Below are the code and all the weights of a small trained network. Each question names an input and a target symbol and asks about switching units off, where a switched-off unit gives its printed mean instead of its output.

import numpy as np


def w(rows, s, z=0):
    codes = np.array(rows[::2]) - 128.0
    scale = np.full(codes.shape[1], s)
    scale[-1] = z or s
    return codes * scale


def norm(h):
    return h / np.sqrt((h * h).mean(-1, keepdims=True) + 1e-5)


def softmax(a):
    e = np.exp(a - a.max(-1, keepdims=True))
    return e / e.sum(-1, keepdims=True)


def log_softmax(a):
    a = a - a.max(-1, keepdims=True)
    return a - np.log(np.exp(a).sum(-1, keepdims=True))


def net(x, mask):
    ids = ['ΛΠΣβγζθμξτψ'.index(c) for c in x.split()]
    T = len(ids)
    res = E[ids] + P[:T]
    u = 0
    for l in range(2):
        r = norm(res)
        for j in range(3):
            rows = slice(3 * j, 3 * j + 3)
            q, k, v = (r @ M[l][rows].T for M in (Q, K, V))
            z = softmax(np.where(np.tri(T) > 0, q @ k.T / 3**0.5, -1e9)) @ v
            o = O[l][rows]
            res = res + np.where(mask[u + j], z, o[:, -1]) @ o[:, :-1]
        u += 3
    return log_softmax(norm(res)[-1] @ U[:, :-1].T + U[:, -1])


Q, K, V, O = {}, {}, {}, {}
E = w([
[133,117,202,82,60,94,79,74,118,101,111],'Λ',
[35,121,105,110,120,182,144,77,136,207,67],'Π',
[77,149,90,117,254,173,150,247,175,110,178],'Σ',
[185,159,98,137,136,111,98,150,84,96,115],'β',
[91,84,143,212,89,157,124,128,142,82,99],'γ',
[176,141,152,151,148,148,111,113,120,150,142],'ζ',
[168,135,148,146,148,110,145,115,97,166,123],'θ',
[119,214,110,83,91,188,45,179,137,223,136],'μ',
[165,161,162,142,156,134,105,132,103,129,98],'ξ',
[124,161,69,96,202,156,82,22,160,142,106],'τ',
[83,225,152,65,114,155,181,88,184,90,146],'ψ',
],0.023)
P = w([
[16,215,160,197,254,231,103,22,9,126,158],'0',
[120,166,91,133,149,231,187,83,61,101,106],'1',
[49,128,125,167,157,116,98,143,153,151,253],'2',
[143,66,117,128,132,135,111,176,198,152,135],'3',
[195,161,101,179,61,102,188,165,188,166,118],'4',
[109,216,83,183,52,64,226,176,143,142,151],'5',
],0.0089)
Q[0] = w([
[132,34,201,91,110,109,143,94,138,67,113],'0.h1',
[72,85,169,201,70,122,125,171,79,75,155],'0.h1',
[180,182,158,166,89,125,40,91,151,122,131],'0.h1',
[173,192,235,165,201,160,132,117,150,252,151],'0.h2',
[159,150,182,125,103,122,179,134,112,82,199],'0.h2',
[136,90,152,86,179,107,74,52,164,88,114],'0.h2',
[191,82,165,103,125,110,112,143,99,111,91],'0.h3',
[205,148,80,141,158,213,177,171,126,199,58],'0.h3',
[149,6,103,65,221,193,112,141,146,147,70],'0.h3',
],0.012)
K[0] = w([
[85,2,199,99,100,106,109,117,34,66,161],'0.h1',
[143,91,107,220,78,117,174,153,52,84,87],'0.h1',
[159,88,121,88,129,5,187,148,198,166,105],'0.h1',
[161,122,91,110,40,40,104,217,229,90,134],'0.h2',
[197,171,250,135,117,140,174,180,138,60,140],'0.h2',
[140,107,116,78,174,93,62,45,91,51,110],'0.h2',
[106,65,224,202,160,100,41,96,128,163,178],'0.h3',
[81,70,111,115,171,82,45,164,216,182,109],'0.h3',
[11,72,147,128,226,115,55,126,8,119,219],'0.h3',
],0.0089)
V[0] = w([
[78,113,102,237,113,216,111,169,167,81,117],'0.h1',
[168,135,40,112,185,83,128,157,90,172,158],'0.h1',
[85,116,126,179,156,117,172,153,70,147,109],'0.h1',
[54,111,131,148,129,196,161,117,137,157,106],'0.h2',
[91,114,254,163,100,174,194,159,137,181,133],'0.h2',
[181,102,133,132,193,127,181,124,114,75,167],'0.h2',
[98,184,198,142,100,99,83,154,108,73,21],'0.h3',
[169,122,142,146,87,202,91,128,145,56,189],'0.h3',
[149,194,127,105,174,121,82,138,157,147,76],'0.h3',
],0.0095)
O[0] = w([
[212,215,155,245,45,48,192,157,190,219,45,191],'0.h1',
[108,129,144,63,165,254,245,90,97,161,63,176],'0.h1',
[234,137,99,139,96,170,172,137,201,128,110,119],'0.h1',
[187,76,188,205,124,191,95,104,119,79,84,192],'0.h2',
[146,108,191,84,75,182,103,173,171,80,100,173],'0.h2',
[147,189,154,131,173,44,100,131,138,60,104,175],'0.h2',
[194,79,108,117,131,126,75,173,148,187,58,33],'0.h3',
[80,240,142,162,37,149,81,84,169,117,77,161],'0.h3',
[99,53,210,143,154,66,102,138,153,173,50,253],'0.h3',
],0.0076,0.0048)
Q[1] = w([
[179,84,77,46,30,82,91,195,51,154,174],'1.h1',
[50,140,93,115,156,188,225,100,105,63,177],'1.h1',
[105,219,97,93,38,90,63,42,121,115,155],'1.h1',
[55,114,130,101,150,94,158,49,118,73,132],'1.h2',
[112,19,147,157,125,134,98,61,135,128,76],'1.h2',
[112,105,123,102,254,91,89,85,82,196,104],'1.h2',
[23,117,47,22,80,168,128,97,132,57,123],'1.h3',
[135,145,90,93,27,133,141,189,219,143,100],'1.h3',
[167,133,99,136,203,161,190,225,133,116,163],'1.h3',
],0.0093)
K[1] = w([
[182,134,143,146,133,176,104,133,72,94,54],'1.h1',
[103,126,118,86,96,105,163,92,100,71,160],'1.h1',
[169,212,169,163,148,115,79,85,87,102,148],'1.h1',
[151,216,104,119,154,208,161,69,101,122,155],'1.h2',
[117,81,91,158,120,189,86,86,180,165,105],'1.h2',
[131,112,104,52,193,95,130,107,140,210,137],'1.h2',
[135,138,185,216,140,167,98,94,5,74,114],'1.h3',
[196,142,193,180,125,113,115,182,102,138,77],'1.h3',
[162,103,93,113,192,170,203,226,123,145,141],'1.h3',
],0.011)
V[1] = w([
[11,102,116,154,112,169,113,129,173,163,89],'1.h1',
[53,90,166,129,103,54,125,86,224,100,192],'1.h1',
[136,152,105,1,166,98,101,140,134,111,187],'1.h1',
[73,129,238,92,103,141,147,191,99,56,125],'1.h2',
[147,125,171,169,107,60,212,197,105,196,80],'1.h2',
[123,91,21,128,144,16,136,117,166,204,162],'1.h2',
[240,110,118,214,144,98,91,107,67,197,139],'1.h3',
[147,217,196,82,67,122,89,25,122,215,102],'1.h3',
[144,206,143,90,114,174,102,226,21,104,151],'1.h3',
],0.0063)
O[1] = w([
[105,129,84,181,122,98,189,187,188,60,87,174],'1.h1',
[149,184,128,106,160,137,180,99,132,67,43,93],'1.h1',
[220,137,197,161,134,141,167,80,101,165,91,18],'1.h1',
[122,120,124,86,134,148,137,124,234,130,167,82],'1.h2',
[159,107,114,120,173,145,71,43,202,32,137,125],'1.h2',
[184,129,132,201,182,244,74,129,65,148,80,12],'1.h2',
[132,168,128,101,153,152,222,134,165,132,92,189],'1.h3',
[61,119,101,3,137,158,180,104,64,85,81,253],'1.h3',
[76,98,132,183,142,172,174,69,209,157,171,84],'1.h3',
],0.0076,0.0049)
U = w([
[110,183,103,88,60,159,81,198,133,254,124,89],'Λ',
[113,138,70,146,183,129,124,235,159,103,154,152],'Π',
[179,139,151,193,24,69,114,74,151,186,74,213],'Σ',
[121,158,39,135,159,106,94,63,116,188,92,231],'β',
[177,158,117,108,96,223,77,138,123,86,113,149],'γ',
[81,201,143,69,91,95,156,102,162,98,107,19],'ζ',
[175,100,176,88,123,155,132,102,123,158,182,136],'θ',
[80,18,126,166,79,145,165,114,146,120,74,90],'μ',
[157,111,150,67,153,107,61,142,187,173,37,29],'ξ',
[140,134,199,130,86,114,157,218,42,117,95,84],'τ',
[114,79,136,115,68,85,30,122,97,108,135,251],'ψ',
],0.0085,0.003)

Each question gives the input, a string of symbols that net reads in full, and the target symbol t.
The units are the heads (3 rows each of Q, K, V and O). Each row of codes is followed by its name. A weight is (code - 128) times the scale printed after its matrix; where a second scale follows, it is the last column's (O and U).
mask holds one flag per head, layer by layer. A switched-off head (its flag False) gives its mean, the last column of its rows in O, instead of its output. The means were averaged over made-up inputs and are rounded, as every weight is.
A unit's drop is (log p(t) with every unit on - log p(t) with that unit switched off) / (log p(t) with every unit on - log p(t) with every unit switched off).
The circuit of an input: a set's keep is (log p(t) with only the set's units on - log p(t) with every unit switched off) / (log p(t) with every unit on - log p(t) with every unit switched off). Starting from all 6 units, units are removed one at a time, each time the one whose removal leaves the highest keep (on an exact tie, the one counted first), for as long as the keep stays at least 0.8.
units of the circuit, in order: the units of the circuit, biggest drop first
unit that matters most: the unit with the biggest drop
heads that matter: for each layer, one digit per head in row order, 1 if its drop is at least 0.15 and else 0, layers parted by /
drop of u: that unit's drop, to one decimal
input Σ Σ θ, target Σ: units of the circuit, in order	[1.h3]
input Σ γ τ θ, target τ: heads that matter	000 / 010
input Σ θ ζ, target θ: heads that matter	111 / 100
input γ ψ Σ Π ξ, target Π: heads that matter	001 / 100
input τ ζ ζ Π ξ, target Π: units of the circuit, in order	[0.h3; 1.h1]
input Σ β ζ, target β: heads that matter	010 / 010
input ζ θ ζ ξ, target ζ: heads that matter	001 / 000
input μ ζ ξ θ, target ξ: heads that matter	001 / 010
input Λ τ Σ Π τ ζ, target τ: heads that matter	101 / 010
input θ θ γ γ τ ζ, target τ: units of the circuit, in order	[0.h1; 0.h3; 1.h2]
input ψ θ ξ, target θ: units of the circuit, in order	[0.h3; 1.h1; 0.h1; 0.h2]
input ζ ξ τ ζ ψ ξ, target ψ: units of the circuit, in order	[0.h1; 1.h3]
input μ τ θ ζ, target θ: units of the circuit, in order	[0.h3; 1.h1; 0.h1]
input θ τ θ, target τ: unit that matters most	1.h2
input ζ τ β, target τ: heads that matter	100 / 010
input τ ζ ζ θ Λ ζ, target Λ: heads that matter	001 / 000
input θ τ ψ θ, target ψ: heads that matter	000 / 001
input τ ζ Σ τ Σ Λ, target ψ: heads that matter	100 / 000
input ζ θ ζ Σ Π ζ, target Π: heads that matter	011 / 100
input ζ θ θ, target θ: units of the circuit, in order	[1.h1; 0.h1]
input ζ ψ Π, target μ: heads that matter	010 / 000
input ζ τ ζ ζ, target ζ: units of the circuit, in order	[0.h3]
input Σ ξ ξ β, target ξ: units of the circuit, in order	[0.h3; 1.h2]
input τ ζ Λ θ, target Λ: units of the circuit, in order	[0.h3; 0.h2]
input ζ τ β θ, target β: drop of 1.h2	0.1
input ζ ζ ζ β ζ, target β: drop of 0.h2	0.8
